Below are the code and all the weights of a small trained network. Each question names an input and a class and asks about switching units off, where a switched-off unit gives its printed mean instead of its output.

import numpy as np


def w(rows, s, z=0):
    codes = np.array(rows[::2]) - 128.0
    scale = np.full(codes.shape[1], s)
    scale[-1] = z or s
    return codes * scale


def f(y):
    return np.maximum(y, 0)


def log_softmax(a):
    a = a - a.max(-1, keepdims=True)
    return a - np.log(np.exp(a).sum(-1, keepdims=True))


def net(x, mask):
    res = np.array(x, float).reshape(1, 3) / 4 @ E
    y = f(res @ A[0][:, :-1].T + A[0][:, -1])
    res = res + np.where(mask, y, B[0][:, -1]) @ B[0][:, :-1]
    return log_softmax(res[-1] @ U[:, :-1].T + U[:, -1])


A, B = {}, {}
E = w([
[100,105,228,179],'x0',
[85,245,141,61],'x1',
[71,46,142,67],'x2',
],0.012)
A[0] = w([
[39,205,213,117,66],'neuron 1',
[56,137,221,198,146],'neuron 2',
[166,58,179,252,139],'neuron 3',
[205,203,201,161,138],'neuron 4',
[79,248,182,80,70],'neuron 5',
[59,105,147,75,3],'neuron 6',
[49,70,116,58,98],'neuron 7',
[240,186,58,192,193],'neuron 8',
[145,184,140,199,23],'neuron 9',
[145,177,125,178,34],'neuron 10',
],0.011,0.003)
B[0] = w([
[191,91,75,43,226],'neuron 1',
[82,254,85,73,214],'neuron 2',
[165,106,75,26,233],'neuron 3',
[85,118,170,118,207],'neuron 4',
[184,51,109,85,255],'neuron 5',
[116,84,175,146,176],'neuron 6',
[75,115,199,115,205],'neuron 7',
[68,128,185,56,231],'neuron 8',
[114,100,195,130,174],'neuron 9',
[156,99,199,111,165],'neuron 10',
],0.0085,0.012)
U = w([
[220,53,89,72,33],'0',
[68,88,251,119,97],'1',
[76,163,72,80,229],'2',
[129,134,125,129,254],'3',
[133,146,118,234,34],'4',
[130,168,127,203,26],'5',
[114,165,125,224,31],'6',
],0.012,0.0067)

Each question gives the input, the list of numbers given to net, and the class t.
The units are the neurons (one row each of A and B). Each row of codes is followed by its name. A weight is (code - 128) times the scale printed after its matrix; where a second scale follows, it is the last column's (A, B and U).
mask holds one flag per neuron, in row order. A switched-off neuron (its flag False) gives its mean, the last column of its row in B, instead of its output. The means were averaged over made-up inputs and are rounded, as every weight is.
A unit's drop is (log p(t) with every unit on - log p(t) with that unit switched off) / (log p(t) with every unit on - log p(t) with every unit switched off).
The circuit of an input: a set's keep is (log p(t) with only the set's units on - log p(t) with every unit switched off) / (log p(t) with every unit on - log p(t) with every unit switched off). Starting from all 10 units, units are removed one at a time, each time the one whose removal leaves the highest keep (on an exact tie, the one counted first), for as long as the keep stays at least 0.8.
units of the circuit, in order: the units of the circuit, biggest drop first
unit that matters most: the unit with the biggest drop
top k neurons: the k neurons with the biggest drops, biggest first
drop of u: that unit's drop, to one decimal
input [-5,7,-7], class 0: unit that matters most	neuron 5
input [7,7,7], class 0: top 3 neurons	neuron 1; neuron 5; neuron 8
input [4,2,2], class 2: units of the circuit, in order	neuron 2; neuron 9
input [-3,0,0], class 3: top 2 neurons	neuron 2; neuron 3
input [1,6,5], class 0: top 2 neurons	neuron 1; neuron 5
input [0,4,-3], class 0: top 2 neurons	neuron 5; neuron 2
input [2,5,0], class 0: units of the circuit, in order	neuron 5; neuron 1
input [-2,-7,8], class 1: top 4 neurons	neuron 7; neuron 1; neuron 5; neuron 6
input [-2,5,7], class 1: top 2 neurons	neuron 7; neuron 3
input [2,7,6], class 0: top 2 neurons	neuron 1; neuron 5
input [-3,1,-1], class 3: top 2 neurons	neuron 2; neuron 3
input [-3,4,-2], class 0: top 2 neurons	neuron 2; neuron 5
input [5,4,1], class 2: top 2 neurons	neuron 2; neuron 3
input [-6,5,8], class 1: unit that matters most	neuron 7
input [6,-3,1], class 2: top 2 neurons	neuron 2; neuron 5
input [8,8,8], class 0: top 3 neurons	neuron 1; neuron 5; neuron 8
input [-1,6,-5], class 0: top 2 neurons	neuron 5; neuron 1
input [-5,-4,4], class 2: top 2 neurons	neuron 5; neuron 1
input [-2,2,0], class 3: top 3 neurons	neuron 3; neuron 2; neuron 1
input [8,4,-1], class 2: units of the circuit, in order	neuron 2
input [8,7,-2], class 2: drop of neuron 4	0.4
input [-3,1,-6], class 1: drop of neuron 1	0.0
input [7,-2,3], class 2: drop of neuron 2	0.3
input [-3,-1,0], class 3: drop of neuron 3	0.3
